Moves between items:
state | da gu bo ri zu za
Q773 | Q604 Q809 Q355 Q632 Q42 Q436
Q513 | Q784 Q532 Q281 Q694 Q327 Q333
Q263 | Q524 Q220 Q112 Q944 Q648 Q863
Q408 | Q628 Q646 Q908 Q403 Q977 Q381
Q625 | Q348 Q173 Q963 Q39 Q871 Q484
Q581 | Q234 Q961 Q559 Q662 Q686 Q317
Q438 | Q220 Q795 Q187 Q995 Q14 Q112
Q736 | Q408 Q299 Q107 Q189 Q251 Q140
Q685 | Q833 Q662 Q686 Q604 Q436 Q146
Q107 | Q908 Q524 Q863 Q736 Q465 Q753
Q629 | Q694 Q339 Q65 Q521 Q738 Q327
Q331 | Q598 Q833 Q146 Q712 Q361 Q967
Q135 | Q173 Q712 Q361 Q790 Q369 Q963
Q871 | Q186 Q625 Q712 Q958 Q790 Q173
Q738 | Q480 Q629 Q192 Q59 Q492 Q339
Q492 | Q187 Q738 Q23 Q566 Q784 Q629
Q476 | Q146 Q686 Q955 Q436 Q936 Q581
Q361 | Q485 Q331 Q662 Q135 Q604 Q833
Q890 | Q39 Q790 Q369 Q192 Q741 Q871
Q348 | Q192 Q637 Q428 Q333 Q186 Q741
Q537 | Q648 Q14 Q59 Q320 Q633 Q438
Q647 | Q581 Q955 Q403 Q936 Q651 Q578
Q387 | Q102 Q349 Q646 Q955 Q403 Q628
Q995 | Q465 Q648 Q438 Q206 Q614 Q263
Q651 | Q686 Q647 Q835 Q355 Q932 Q955
Q978 | Q790 Q611 Q259 Q637 Q428 Q369
Q192 | Q327 Q65 Q890 Q738 Q23 Q958
Q686 | Q260 Q581 Q578 Q685 Q476 Q961
Q907 | Q59 Q784 Q333 Q153 Q950 Q492
Q323 | Q614 Q633 Q430 Q524 Q863 Q537
Q633 | Q995 Q537 Q566 Q753 Q323 Q14
Q65 | Q513 Q958 Q790 Q629 Q192 Q39
Q566 | Q438 Q59 Q492 Q633 Q430 Q521
Q59 | Q795 Q521 Q738 Q537 Q566 Q187
Q112 | Q323 Q203 Q694 Q263 Q795 Q153
Q908 | Q612 Q752 Q320 Q408 Q140 Q206
Q206 | Q251 Q838 Q995 Q381 Q752 Q944
Q936 | Q662 Q476 Q647 Q809 Q355 Q686
Q559 | Q13 Q102 Q628 Q581 Q578 Q949
Q843 | Q436 Q355 Q932 Q42 Q234 Q936
Q790 | Q281 Q871 Q135 Q65 Q890 Q625
Q186 | Q23 Q348 Q484 Q532 Q281 Q637
Q153 | Q537 Q430 Q907 Q863 Q203 Q566
Q662 | Q967 Q146 Q581 Q361 Q685 Q260
Q146 | Q42 Q260 Q961 Q331 Q662 Q234
Q39 | Q333 Q281 Q625 Q327 Q958 Q186
Q259 | Q135 Q142 Q809 Q978 Q632 Q604
Q632 | Q369 Q259 Q773 Q428 Q598 Q142
Q140 | Q381 Q908 Q753 Q977 Q299 Q752
Q339 | Q950 Q327 Q958 Q187 Q629 Q513
Q330 | Q955 Q835 Q842 Q932 Q700 Q403
Q42 | Q142 Q773 Q843 Q598 Q967 Q809
Q484 | Q741 Q428 Q598 Q186 Q173 Q978
Q712 | Q484 Q963 Q331 Q871 Q135 Q485
Q403 | Q559 Q387 Q408 Q647 Q835 Q349
Q648 | Q107 Q263 Q795 Q838 Q995 Q220
Q637 | Q65 Q741 Q978 Q879 Q348 Q890
Q932 | Q476 Q651 Q330 Q843 Q13 Q647
Q355 | Q685 Q936 Q651 Q773 Q843 Q476
Q532 | Q492 Q333 Q186 Q950 Q513 Q879
Q795 | Q863 Q112 Q480 Q648 Q438 Q203
Q694 | Q430 Q950 Q513 Q112 Q480 Q907
Q430 | Q14 Q566 Q784 Q323 Q153 Q59
Q102 | Q932 Q949 Q308 Q961 Q559 Q700
Q320 | Q838 Q614 Q537 Q908 Q753 Q995
Q80 | Q842 Q251 Q944 Q308 Q612 Q736
Q753 | Q206 Q320 Q633 Q140 Q524 Q614
Q23 | Q339 Q192 Q741 Q492 Q879 Q65
Q260 | Q773 Q234 Q317 Q833 Q146 Q843
Q308 | Q330 Q94 Q80 Q102 Q628 Q189
Q842 | Q387 Q977 Q299 Q330 Q189 Q408
Q741 | Q958 Q890 Q611 Q23 Q637 Q790
Q611 | Q871 Q369 Q142 Q741 Q978 Q135
Q752 | Q80 Q206 Q614 Q646 Q908 Q838
Q958 | Q532 Q39 Q871 Q339 Q65 Q281
Q521 | Q112 Q187 Q629 Q14 Q59 Q480
Q646 | Q308 Q381 Q752 Q387 Q408 Q612
Q628 | Q700 Q308 Q612 Q559 Q349 Q94
Q833 | Q632 Q967 Q260 Q963 Q331 Q42
Q614 | Q944 Q995 Q14 Q752 Q320 Q648
Q879 | Q629 Q23 Q637 Q784 Q333 Q192
Q480 | Q153 Q694 Q327 Q795 Q187 Q950
Q381 | Q94 Q612 Q206 Q349 Q646 Q80
Q189 | Q403 Q842 Q736 Q700 Q94 Q977
Q967 | Q259 Q42 Q234 Q485 Q833 Q773
Q955 | Q961 Q578 Q387 Q476 Q647 Q559
Q578 | Q317 Q559 Q349 Q686 Q955 Q102
Q13 | Q936 Q932 Q700 Q234 Q317 Q651
Q863 | Q320 Q323 Q153 Q107 Q220 Q633
Q369 | Q625 Q135 Q604 Q890 Q611 Q712
Q220 | Q753 Q863 Q203 Q465 Q263 Q323
Q187 | Q203 Q480 Q339 Q438 Q521 Q694
Q333 | Q738 Q879 Q348 Q907 Q532 Q23
Q524 | Q752 Q753 Q323 Q299 Q107 Q320
Q963 | Q428 Q485 Q833 Q625 Q712 Q598
Q173 | Q637 Q484 Q485 Q281 Q625 Q428
Q700 | Q647 Q330 Q189 Q13 Q949 Q835
Q612 | Q189 Q80 Q838 Q628 Q381 Q251
Q317 | Q355 Q13 Q949 Q260 Q961 Q932
Q349 | Q949 Q628 Q381 Q578 Q387 Q308
Q327 | Q907 Q513 Q39 Q480 Q339 Q532
Q14 | Q263 Q438 Q521 Q614 Q537 Q795
Q436 | Q331 Q685 Q476 Q142 Q809 Q662
Q465 | Q140 Q107 Q220 Q251 Q944 Q524
Q604 | Q963 Q361 Q685 Q369 Q142 Q331
Q835 | Q578 Q403 Q977 Q651 Q330 Q387
Q234 | Q809 Q843 Q13 Q967 Q260 Q355
Q809 | Q361 Q436 Q936 Q259 Q773 Q685
Q944 | Q299 Q465 Q263 Q80 Q838 Q107
Q598 | Q611 Q632 Q42 Q484 Q485 Q259
Q961 | Q843 Q317 Q102 Q146 Q581 Q13
Q784 | Q521 Q492 Q879 Q430 Q907 Q738
Q485 | Q978 Q598 Q967 Q173 Q963 Q632
Q977 | Q349 Q408 Q140 Q835 Q842 Q646
Q94 | Q835 Q189 Q251 Q949 Q308 Q842
Q142 | Q712 Q604 Q436 Q611 Q259 Q361
Q299 | Q646 Q140 Q524 Q842 Q736 Q908
Q949 | Q651 Q700 Q94 Q317 Q102 Q330
Q428 | Q890 Q978 Q632 Q348 Q484 Q611
Q838 | Q736 Q944 Q648 Q612 Q206 Q465
Q950 | Q566 Q907 Q532 Q203 Q694 Q784
Q251 | Q977 Q736 Q465 Q94 Q80 Q299
Q203 | Q633 Q153 Q950 Q220 Q112 Q430
Q281 | Q879 Q186 Q173 Q513 Q39 Q348

The rows follow the links: the fewer symbols apart two items are, the more alike their rows tend to be.

Each row is also shifted at random along 2 hidden directions that mean nothing.

Some items, each with a row of numbers:
Q863: [  78   31  -47   55   25  -10  -23  -66  -52    9  -21   88   -6    0    3   24   14   19    6    3  -23  -16 -100   47   -7    9]
Q349: [  38   -9  -74  -49   28  -45   23   12   17  -13  -32   35   33  -12  -48  -33  -54  -41   26   50   -8    2   50  -60    7  -36]
Q604: [ -91    1   14  -26  -39   51   19    2   44   23   -4  -34   19  -19  -13  -23   -6  -12  -48  -18   -3   56   73  -43  -14    2]
Q135: [ -57  -28   56  -18  -12   47   23   47   51    4   22  -79  -13   -6   11  -20   12    2  -39  -36   19   36   56  -42    8   11]
Q784: [ 139  -38   13   54   87   12   23   19   15    5   16  -12  -43  -13    8    4   39   31  -18  -43    9   17  -85  -36   48   32]
Q871: [ 201  -45   27  -34   43   22   36   53   66   27   24  -92  -24   -7   -5  -30    1  -13  -54  -44   27   18   25  -49   27    5]
Q369: [  39  -33   55   -8    9   25   23   43   56   25   32  -87  -10  -16  -12   -4   18    6  -36  -39   14   33   26  -46   30   19]
Q430: [  18  -12    9   14   22   22   -5   28  -38  -42   -8   20  -46   44   73  -19   13   10   -1  -16   28  -44  -29   53  -16   -2]
Q436: [ -87   31   10  -54  -84   27  -11  -11   19   23   -7  -29   32    0   -8  -11  -30  -26  -29    6   -6   11   96   14  -47  -19]
Q833: [ -70   26    7  -23  -63   40    1  -27   28   36   -6  -21   31  -24  -25   -4  -11  -14  -45  -11  -17   42   61  -14  -29    2]
Q685: [ 110  -31  -23  -89    7   -7   41   47   75   21   -8  -59   26  -19  -46  -50  -54  -51  -34    8   11   30  109  -80    6  -30]
Q741: [  54   11   40   -6  -37   56   -8   -7    8   25   13  -43  -19    8   32   -3   18    4  -55  -46   11    3   12   46  -27   10]
Q978: [  23   -2   75   13  -26   19  -11   -1   26   39   43  -80  -10  -10   -2   31   31   22  -28  -42    2   18   -5   13    9   29]
Q646: [ -35    5  -27  -34   -9  -53  -16   15  -35  -40  -13   34   12   27    6   -2  -34  -23   59   51    7  -55   27   29  -15  -32]
Q13: [  31    1   25   -1   -8  -83  -15  -17   22   36   39  -51   41  -33  -80   61   -6    4   50   28  -22    4  -12  -31   41    8]
Q955: [ -93  -11   -8  -25   -4  -45   11   17   21   -9    5  -13   34  -16  -45    5  -23  -13   41   33   -8   14   43  -56   21   -7]
Q317: [  26  -22   18  -33    4  -73    8   24   36   15   31  -56   29  -23  -61   24  -22  -12   43   29   -4    4   32  -54   43   -4]
Q476: [ -51    0   35  -47  -47  -41  -10   24   20    5   26  -59   31   -1  -26   20  -26  -18   29   24    2  -18   68    1    1  -15]
Q80: [ -75   17   -3   -3  -19  -61  -29    1  -54  -40    2   32    6   29   17   24  -17   -3   73   49    2  -65   -6   56   -9  -18]
Q339: [  11   -2   16   63   27   54    4  -22   -8    9    4   15  -32   -9   25    4   50   37  -37  -47   -5   30  -72    4    9   33]
Q189: [ -37   53  -30   -1  -51  -60  -49  -64  -53    8   -8   56   37    4  -25   43  -24   -7   52   52  -27  -42  -17   66  -28  -17]
Q42: [   0    9   -5  -44  -40   25   13   -9   47   37   -5  -34   31  -21  -36  -18  -26  -25  -44   -5  -10   40   74  -36  -18   -9]
Q39: [  73    9    4    7   -8   68    6  -16   11   26   -9   -6  -25    2   27  -25   16    4  -74  -47    2   24   -3   19  -25   10]
Q263: [ -89   29  -44   41   -2   25  -21  -39  -63  -31  -40  103  -10   21   41   -7   10   13   13   11   -7  -19  -45   50  -30   -3]
Q944: [-142    6  -10   40   11  -26  -17   -5  -57  -49  -10   64   -6   19   28   20   13   20   58   29   -3  -32  -47   27    5    1]
Q438: [ 118   -1  -37   19   42    2   -3   -7  -32  -16  -17   51  -28   21   30  -13    5    2   -2   -4    9  -30  -53   33   -7   -3]
Q220: [-199   27  -37   18  -27   56  -11  -10  -71  -67  -54  109  -19   45   86  -40    3    3    2   13   10  -30    7   65  -57  -19]
Q949: [ -20    0  -39  -14   11  -54   11  -12   18    9   -7   18   43  -32  -68   10  -26  -16   35   40  -25   21   15  -60   23   -9]
Q629: [ -11  -16   15   51   38   60   15    9   -1   -9   -1   11  -38   -1   40  -16   43   28  -33  -44    8   24  -47  -11   11   24]
Q977: [ -11    6  -44  -42   -8  -51   -6   11  -24  -31  -22   33   16   19   -5  -10  -44  -28   50   51    2  -45   36   14  -13  -36]
Q907: [ 168  -43    7   49   97    3   27   28   18    4   20  -20  -45  -11    6    3   40   29  -13  -41   12   14  -87  -41   57   31]
Q492: [  59  -60    0   20   90   46   51   71   32  -33   -7  -13  -51    6   39  -53   26   10  -30  -42   31   23  -15  -65   35   11]
Q963: [ -78  -22   48  -17  -17   48   26   40   52    6   14  -68   -2  -11    4  -21   11    0  -41  -33   13   43   58  -48    8   12]
Q146: [  49   22   13  -45  -58  -27  -15  -22   25   45   18  -49   35  -17  -47   24  -26  -22   -7   10  -14    2   49    9  -14  -10]
Q838: [  -2    7  -10   58   37  -65  -24  -29  -45  -12   11   48    1   -1  -18   52   20   29   68   26  -16  -25  -98   16   36   16]

In each set, the symbols that take the first to the second take the third to the fourth, perhaps in another order. Give the fourth.
Answers are names.
A [ -40  -11    0  -36  -21   47   33   18   59   22  -11  -36   20  -25  -24  -36  -15  -22  -51  -17   -1   59   81  -67   -5   -2]
B [  -5  -11   64    8  -15   23    4    8   40   34   37  -77   -3  -20  -10   20   27   18  -32  -37    3   34    7  -20   14   24]
C [-121  -14   -9   10   21  -35   -2   35  -40  -64   -7   42  -10   29   31   -2   -4    7   66   37   15  -41   -9    8   11  -12]
D Q646

A [-117  -13   -8    5   16  -39   -5   34  -41  -66   -6   36   -9   29   33    0   -5    3   72   38   15  -48   -7   16    6  -15]
B [-130   -3  -59  -68  -19   -7   15   43  -15  -63  -47   50   20   29   22  -62  -58  -47   32   55   15  -31  104   -7  -39  -56]
C [   5   19   85   25  -56   23  -34  -25    4   42   47  -69  -10   -2   10   49   37   30  -29  -44   -3    4  -22   54   -9   32]
D Q65

A [ -13   -2  -13  -54  -27   35   30   11   55   25  -13  -34   27  -20  -28  -38  -27  -30  -49   -6   -2   47   92  -56  -13  -14]
B [ -10   23   20    6  -42   23   -2  -45   35   60   14  -35   29  -42  -48   23    9    5  -42  -22  -27   58   12  -24   -1   20]
C [  31   12   -2   31    2   77    7  -27    3   21  -15   13  -23   -4   28  -19   28   14  -66  -49   -2   36  -27    8  -20   18]
D Q513

A [   0   17  -24  -18  -13  -67  -26  -12  -41  -20   -6   33   15   20   -9   21  -25  -14   60   51   -4  -57   -3   41  -10  -26]
B [   2   19  -58  -32   -8  -50   -7  -18  -17   -6  -24   47   34   -1  -34   -3  -43  -28   36   51  -15  -17   23    0  -10  -27]
C [  39   -6    4   -3   12  -83   -3  -11   29   36   32  -36   41  -38  -85   50  -12    0   50   31  -25   16  -11  -53   51    7]
D Q686

A [ -78   35   18   26  -55   98  -15  -40  -23   14  -17   22  -20   15   57  -14   28   14  -69  -47   -1   17   -6   63  -57   14]
B [  77  -17   30   58   49    8   -5    4  -16   -5   20   -6  -43    6   32   21   45   38   -1  -33   13  -11  -90   22   26   29]
C [ -52   21    0   20  -19   34  -28   -8  -68  -41  -17   53  -37   48   84  -11   13   12    0   -9   16  -54  -29   92  -45   -6]
D Q524

A [   3   37    8  -11  -63   15  -14  -62   24   65    6  -22   39  -34  -52   25   -6   -4  -36  -10  -29   41   23    2  -20   10]
B [ -11    3   35  -41  -42  -52  -13   10   20   17   30  -63   29   -4  -37   32  -23  -15   30   25   -3  -15   49   -2    7   -9]
C [ -62   22  -51  -21  -16  -37   -4  -26  -10   -3  -27   49   42  -12  -41    3  -34  -22   33   49  -23    2   27  -20   -8  -21]
D Q80

A [  42   47   49  123  -11   13  -53 -107  -51   58   38   24  -18  -22   -3   96   81   74  -10  -50  -37   13 -174   79   12   65]
B [ -55   24   16   12  -46   98  -10  -23  -11    9  -18   12  -23   14   57  -30   22    7  -74  -45    8   17   15   50  -55    7]
C [  16  -28   25   42   49   30   12   33  -10  -26    9   -5  -50   16   53  -11   40   28   -8  -34   23   -6  -51    4   18   20]
D Q879

A [  64   -4   10  -65  -29  -35    3   17   41   24   17  -65   29  -10  -44    5  -35  -32    3   14    1   -4   72  -20    1  -20]
B [-167   14   17  -34  -67   70   12    2   29   12  -13  -21   20   -8    6  -30   -7  -13  -49  -12   -1   44   94  -21  -37   -5]
C [  74    9  -36   19   28    9  -10  -18  -41  -18  -24   63  -26   26   38  -13    6    4   -2    0    7  -32  -51   47  -17   -7]
D Q524

A [  42   49   19  -20  -76  -22  -35  -67   11   71   22  -35   44  -24  -56   49  -14   -9  -15    5  -30    9   17   35  -22    4]
B [ -18  -21  -42  -34   29  -48   31   22   36   -2  -11    3   38  -29  -62  -12  -36  -22   33   41  -12   26   39  -90   32  -17]
C [ -61   -7  -26  -18    5  -46   11    7   24    1   -4    2   37  -26  -57    4  -24  -13   38   40  -14   20   31  -63   24   -9]
D Q251

A [ -24  -40  -25  -45   42  -53   18   75  -10  -71  -14   16   -6   34   18  -34  -37  -27   64   47   30  -53   40  -25   15  -35]
B [ -59   11  -50  -49  -18  -36   -2   12  -22  -34  -31   46   26   19    1  -25  -51  -35   40   55    0  -36   57    9  -25  -41]
C [ 137  -11  -21   14   56 -106  -14   -4  -19   -1   22   10    8   -5  -43   48   -7    8   77   39   -8  -42  -72   -2   49   -1]
D Q842

A [ 142    2    1   69   49   31    5  -48   11   50   13    5  -24  -31  -14   20   48   39  -46  -51  -18   45 -105  -12   30   41]
B [ -13  -28   -9   12   40   90   42   34   24  -17  -25   13  -40    6   50  -64   19    3  -64  -44   19   39    9  -41   -6    8]
C [ -95  -14   38   32    8   49   -5   41  -33  -54   -2    7  -53   42   91  -21   34   22   -3  -28   32  -30  -20   48  -13   10]
D Q694

A [ -24    6   81   16  -47   29  -17   -5   16   32   41  -76   -9   -5    9   32   30   21  -29  -42    2   13    0   29   -3   30]
B [  40   29   67   17  -58   36  -34  -36   -5   42   31  -52  -13    5   22   36   32   21  -41  -45   -2   -4  -17   75  -27   24]
C [  18   13  -18   -8   -3  -77  -29  -14  -40  -16    2   28   14   15  -14   32  -20   -7   68   49   -4  -57  -22   44   -1  -19]
D Q94

A [   1   23  -51  -11   -4  -56   -8  -43   -5   16  -15   44   45  -23  -65   20  -31  -17   35   46  -31    9    1  -23    5  -13]
B [ -14   14   41   -7  -40  -72  -29  -20    6   33   43  -51   38  -20  -58   65   -5    5   47   24  -18  -11    2    8   21    8]
C [  65   40    8  -17  -61  -14  -22  -65   21   73   16  -32   42  -34  -66   39  -16  -10  -26   -1  -33   27   18    9  -14    5]
D Q712

A [  80   30  -19   45    6   -2  -33  -52  -62    0   -8   61  -23   20   30   23   17   19    5   -3   -7  -38  -88   83  -21    6]
B [  -2  -39   22   29   54   41   21   53   -2  -40    2   -4  -51   22   62  -29   31   21  -14  -34   32   -7  -28   -6   17   12]
C [ -29  -11  -11    2   27  -63  -10   25  -36  -45    5   26   -3   23    9   17   -9    0   72   41    7  -53  -19   13   17  -15]
D Q614

A [ 163  -15   45   -7    6   18    6   14   39   40   33  -80  -19   -8   -6    5   14    3  -48  -46   10   12   -3   -1   13   17]
B [-109   21   57   24  -62   39  -15  -33   17   40   25  -44   15  -25  -12   33   30   19  -32  -32  -17   44    9    4  -11   30]
C [ -33   49   28  -30  -99  -11  -39  -53   -1   48   15  -32   40   -8  -32   39  -15  -11  -11    9  -21    0   44   52  -36   -4]
D Q13

A [  43  -17   57    9    2   15   12   12   49   41   39  -83   -1  -24  -25   21   25   13  -29  -38    0   40   -1  -35   29   30]
B [  28  -56   17  -37   38   38   61   73   89    6    9  -80   -3  -25  -20  -51   -5  -17  -48  -30   21   61   72 -114   35    2]
C [  75    3   13  -10  -12   68    8   -2   16   22   -2  -26  -23    6   31  -27   10   -2  -69  -45   11   16   17   21  -29    2]
D Q741

A [-143   11   42  -29  -61  -38  -22   12    1   -8   23  -44   30    6  -17   29  -15   -5   42   30   -1  -18   58   14   -7  -10]
B [ -23   31    6  -27  -66   22   -8  -40   28   51    1  -25   38  -26  -39    8  -14  -16  -40   -4  -20   35   46   -1  -26   -2]
C [ -54   -1   43   45    2   32  -21   11  -47  -35   11   10  -46   37   74    7   41   30    6  -28   20  -38  -51   69  -12   15]
D Q220

A [  27  -13   66  -14  -22   35    1   29   28   18   29  -79  -20    7   25   -3   17    7  -37  -43   20    5   26   12   -8   14]
B [ -13   41   68   57  -58    8  -36  -81    8   81   49  -51   23  -43  -47   83   48   41  -23  -37  -38   45  -60   26   11   51]
C [ -75   15   -4    5  -20  -56  -13  -31    2   18   12    3   44  -29  -62   40  -10    2   45   36  -30   13   -1  -27   19    5]
D Q349

A [  80  -10   31   57   43    2  -13    0  -23   -5   24   -3  -43   11   32   27   46   39    4  -31    9  -21  -95   33   22   29]
B [ -30   -7   41   53   15   30  -12    7  -32  -25   15    5  -45   25   62   10   45   35    0  -33   16  -22  -65   46    2   25]
C [ -31   -3  -37   47   49  -26   -1  -17  -37  -28  -18   70   -6    2    2    8   13   17   40   21  -10   -8  -72   -6   20    6]
D Q753

